Below are the code and all the weights of a small trained network. Each question names an input and a class and asks about switching units off, where a switched-off unit gives its printed mean instead of its output.

import numpy as np


def w(rows, s, z=0):
    codes = np.array(rows[::2]) - 128.0
    scale = np.full(codes.shape[1], s)
    scale[-1] = z or s
    return codes * scale


def f(y):
    return np.maximum(y, 0)


def log_softmax(a):
    a = a - a.max(-1, keepdims=True)
    return a - np.log(np.exp(a).sum(-1, keepdims=True))


def net(x, mask):
    res = np.array(x, float).reshape(1, 8) / 4 @ E
    y = f(res @ A[0][:, :-1].T + A[0][:, -1])
    res = res + np.where(mask, y, B[0][:, -1]) @ B[0][:, :-1]
    return log_softmax(res[-1] @ U[:, :-1].T + U[:, -1])


A, B = {}, {}
E = w([
[47,224,122,160,94,213,126],'x0',
[134,131,125,130,118,123,126],'x1',
[139,146,114,164,156,100,254],'x2',
[120,121,128,129,125,125,130],'x3',
[168,83,180,249,139,141,116],'x4',
[123,122,131,125,128,133,131],'x5',
[127,131,123,131,125,119,124],'x6',
[130,130,128,129,125,125,127],'x7',
],0.016)
A[0] = w([
[97,169,148,39,71,174,83,116],'neuron 0',
[145,91,143,134,111,129,25,96],'neuron 1',
[155,88,138,75,142,78,95,121],'neuron 2',
[80,174,130,197,100,168,159,4],'neuron 3',
[164,105,139,75,133,74,103,91],'neuron 4',
[123,155,70,3,138,81,185,80],'neuron 5',
[87,177,122,99,102,129,123,92],'neuron 6',
[182,77,164,186,146,85,194,91],'neuron 7',
[79,170,117,100,91,148,98,126],'neuron 8',
[136,124,181,220,105,165,82,13],'neuron 9',
[123,172,104,135,138,133,199,25],'neuron 10',
[155,86,111,78,141,100,104,68],'neuron 11',
[152,102,177,124,102,124,79,43],'neuron 12',
[79,110,127,148,115,95,166,80],'neuron 13',
[85,191,130,195,108,154,140,101],'neuron 14',
[169,111,145,147,145,108,177,82],'neuron 15',
[114,168,125,143,137,106,212,99],'neuron 16',
],0.014,0.018)
B[0] = w([
[78,161,90,166,134,131,103,252],'neuron 0',
[187,79,168,110,93,120,179,217],'neuron 1',
[108,105,135,81,100,172,131,217],'neuron 2',
[215,65,192,185,128,86,119,191],'neuron 3',
[89,124,120,87,129,168,159,196],'neuron 4',
[198,65,192,125,95,124,131,249],'neuron 5',
[104,133,79,149,170,126,105,185],'neuron 6',
[145,158,141,187,177,67,95,227],'neuron 7',
[94,156,76,139,158,118,123,223],'neuron 8',
[83,144,101,8,89,209,158,194],'neuron 9',
[68,152,81,43,127,171,171,159],'neuron 10',
[108,160,101,85,123,148,131,181],'neuron 11',
[148,84,161,181,162,102,141,158],'neuron 12',
[114,143,139,133,132,150,131,141],'neuron 13',
[159,72,136,73,98,163,151,231],'neuron 14',
[105,156,132,177,160,66,108,172],'neuron 15',
[133,101,144,70,89,143,140,193],'neuron 16',
],0.015,0.017)
U = w([
[83,161,114,61,113,222,136,247],'0',
[221,91,220,171,128,150,137,112],'1',
[80,254,86,253,197,133,76,1],'2',
],0.0096,0.0045)

Each question gives the input, the list of numbers given to net, and the class t.
The units are the neurons (one row each of A and B). Each row of codes is followed by its name. A weight is (code - 128) times the scale printed after its matrix; where a second scale follows, it is the last column's (A, B and U).
mask holds one flag per neuron, in row order. A switched-off neuron (its flag False) gives its mean, the last column of its row in B, instead of its output. The means were averaged over made-up inputs and are rounded, as every weight is.
A unit's drop is (log p(t) with every unit on - log p(t) with that unit switched off) / (log p(t) with every unit on - log p(t) with every unit switched off).
The circuit of an input: a set's keep is (log p(t) with only the set's units on - log p(t) with every unit switched off) / (log p(t) with every unit on - log p(t) with every unit switched off). Starting from the 12 units with the biggest drops (on a tie, the unit counted first), units are removed one at a time, each time the one whose removal leaves the highest keep (on an exact tie, the one counted first), for as long as the keep stays at least 0.8.
units of the circuit, in order: the units of the circuit, biggest drop first
most important unit: the unit with the biggest drop
k most important neurons: the k neurons with the biggest drops, biggest first
drop of u: that unit's drop, to one decimal
input [-3,-7,7,-2,-5,5,4,-4], class 1: most important unit : neuron 5
input [-6,1,0,-8,-3,-6,2,-8], class 0: 4 most important neurons : (neuron 4; neuron 3; neuron 11; neuron 2)
input [1,-3,-5,-2,-5,-5,-8,8], class 2: units of the circuit, in order : (neuron 0; neuron 14)
input [-8,-1,1,-1,-7,1,-6,-4], class 1: 2 most important neurons : (neuron 5; neuron 9)
input [0,5,6,-5,-3,4,8,-6], class 1: 3 most important neurons : (neuron 5; neuron 9; neuron 0)
input [3,7,5,1,1,-1,-4,7], class 1: 3 most important neurons : (neuron 9; neuron 3; neuron 0)
input [4,1,0,-5,5,0,-3,5], class 0: 2 most important neurons : (neuron 9; neuron 5)
input [4,0,8,-6,1,-6,8,7], class 1: 3 most important neurons : (neuron 3; neuron 9; neuron 0)
input [0,-2,1,-2,-4,-7,-6,8], class 1: 2 most important neurons : (neuron 5; neuron 9)
input [3,-6,6,6,2,5,6,-4], class 1: 2 most important neurons : (neuron 3; neuron 9)
input [-6,1,-7,-2,-2,-2,4,-4], class 0: 3 most important neurons : (neuron 4; neuron 11; neuron 2)
input [-7,-3,2,-7,-6,2,4,-5], class 1: 3 most important neurons : (neuron 5; neuron 9; neuron 0)
input [3,4,-8,7,8,-8,4,4], class 0: drop of neuron 9 : 5.8
input [8,5,5,4,3,-1,0,-6], class 1: most important unit : neuron 3
input [2,2,0,6,-1,-5,-6,-7], class 2: drop of neuron 9 : 0.3
input [-4,3,7,-3,-7,-5,8,-8], class 1: drop of neuron 5 : 4.4
